Below is a small trained network, with its code and all its weights. Each question gives an input and a class and asks what happens when units are switched off, that is, made to give their printed mean instead of their output.

import numpy as np


def w(rows, s, z=0):
    codes = np.array(rows[::2]) - 128.0
    scale = np.full(codes.shape[1], s)
    scale[-1] = z or s
    return codes * scale


def norm(h):
    return h / np.sqrt((h * h).mean(-1, keepdims=True) + 1e-5)


def f(y):
    return np.maximum(y, 0)


def log_softmax(a):
    a = a - a.max(-1, keepdims=True)
    return a - np.log(np.exp(a).sum(-1, keepdims=True))


def net(x, mask):
    res = np.array(x, float).reshape(1, 6) / 4 @ E
    u = 0
    for l in range(4):
        y = f(norm(res) @ A[l][:, :-1].T + A[l][:, -1])
        res = res + np.where(mask[u : u + 3], y, B[l][:, -1]) @ B[l][:, :-1]
        u += 3
    return log_softmax(norm(res)[-1] @ U[:, :-1].T + U[:, -1])


A, B = {}, {}
E = w([
[114,46,5,137,107,157,87,133],'x0',
[87,54,141,27,160,70,117,163],'x1',
[138,166,165,113,43,126,56,187],'x2',
[187,139,144,172,200,166,94,63],'x3',
[53,90,161,129,212,199,130,178],'x4',
[155,178,1,77,86,113,202,220],'x5',
],0.0096)
A[0] = w([
[177,206,151,144,103,104,156,54,13],'L0N1',
[129,155,154,140,3,142,61,122,28],'L0N2',
[157,113,111,111,171,67,135,60,5],'L0N3',
],0.019,0.0035)
B[0] = w([
[180,213,147,147,118,132,161,90,255],'L0N1',
[152,3,170,234,43,93,72,199,251],'L0N2',
[205,107,144,21,98,176,123,76,218],'L0N3',
],0.011,0.0078)
A[1] = w([
[111,110,126,183,204,162,76,30,4],'L1N1',
[71,130,253,124,203,110,120,102,37],'L1N2',
[107,80,82,109,142,17,137,29,30],'L1N3',
],0.019,0.0026)
B[1] = w([
[143,48,76,181,225,147,167,112,230],'L1N1',
[42,196,249,41,159,95,56,189,255],'L1N2',
[87,103,94,95,1,191,148,3,191],'L1N3',
],0.0091,0.01)
A[2] = w([
[158,227,129,198,159,141,184,120,87],'L2N1',
[135,140,26,114,97,131,175,202,4],'L2N2',
[98,176,5,91,67,150,138,200,75],'L2N3',
],0.02,0.0027)
B[2] = w([
[85,251,82,208,127,179,103,107,223],'L2N1',
[131,147,111,55,174,73,141,172,232],'L2N2',
[104,104,112,138,130,10,198,196,255],'L2N3',
],0.015,0.0097)
A[3] = w([
[123,51,44,182,254,200,150,149,4],'L3N1',
[117,143,51,125,143,101,125,213,125],'L3N2',
[88,128,37,163,160,104,171,231,62],'L3N3',
],0.019,0.0024)
B[3] = w([
[125,42,10,204,220,161,66,94,190],'L3N1',
[153,99,152,99,146,64,213,153,221],'L3N2',
[180,116,92,75,197,121,135,203,247],'L3N3',
],0.012,0.014)
U = w([
[152,148,80,114,157,68,184,197,203],'0',
[192,142,134,78,124,159,147,54,73],'1',
[154,248,118,204,133,150,139,95,172],'2',
[109,93,76,176,210,162,103,101,142],'3',
[159,105,153,214,61,114,89,177,151],'4',
[62,97,67,93,53,136,157,96,2],'5',
[69,163,202,93,171,128,101,148,111],'6',
],0.018,0.004)

Each question gives the input, the list of numbers given to net, and the class t.
The units are the neurons (one row each of A and B). Each row of codes is followed by its name. A weight is (code - 128) times the scale printed after its matrix; where a second scale follows, it is the last column's (A, B and U).
mask holds one flag per neuron, layer by layer. A switched-off neuron (its flag False) gives its mean, the last column of its row in B, instead of its output. The means were averaged over made-up inputs and are rounded, as every weight is.
A unit's drop is (log p(t) with every unit on - log p(t) with that unit switched off) / (log p(t) with every unit on - log p(t) with every unit switched off).
The circuit of an input: a set's keep is (log p(t) with only the set's units on - log p(t) with every unit switched off) / (log p(t) with every unit on - log p(t) with every unit switched off). Starting from all 12 units, units are removed one at a time, each time the one whose removal leaves the highest keep (on an exact tie, the one counted first), for as long as the keep stays at least 0.8.
circuit, biggest first: the units of the circuit, biggest drop first
unit that matters most: the unit with the biggest drop
top k neurons: the k neurons with the biggest drops, biggest first
k most important neurons of layer l: the k neurons of layer l with the biggest drops, biggest first
drop of u: that unit's drop, to one decimal
input [6,5,4,-1,-8,-2], class 4: unit that matters most => L0N2
input [-5,3,-1,3,-4,0], class 2: circuit, biggest first => (L0N1; L2N1)
input [2,8,-1,0,0,-4], class 6: top 3 neurons => (L1N2; L3N1; L0N2)
input [8,-7,-8,7,-3,6], class 3: 2 most important neurons of layer 1 => (L1N1; L1N2)
input [-3,-3,5,3,-2,3], class 2: top 2 neurons => (L0N1; L2N1)
input [8,0,6,7,-5,3], class 4: top 2 neurons => (L0N2; L2N3)
input [6,-7,-4,-6,8,-1], class 3: top 2 neurons => (L3N1; L1N1)
input [3,5,2,5,-7,-4], class 1: top 2 neurons => (L0N3; L2N3)
input [-8,-7,-4,7,4,-6], class 2: top 2 neurons => (L0N1; L2N1)
input [-6,4,-1,5,-3,-3], class 2: top 2 neurons => (L0N1; L0N2)
input [1,0,1,-7,3,-3], class 4: top 2 neurons => (L2N3; L2N2)
input [4,-4,-7,-6,-8,-1], class 5: top 2 neurons => (L1N3; L3N3)
input [2,6,6,2,-1,-3], class 4: drop of L0N2 => 0.1
input [2,-8,2,1,-2,-6], class 4: circuit, biggest first => (L0N2)
input [2,1,6,-2,7,-5], class 6: drop of L3N1 => 0.1
input [-7,8,-3,7,-6,-1], class 1: drop of L0N3 => 0.4
input [-8,8,1,0,-1,-5], class 6: drop of L0N3 => 0.0
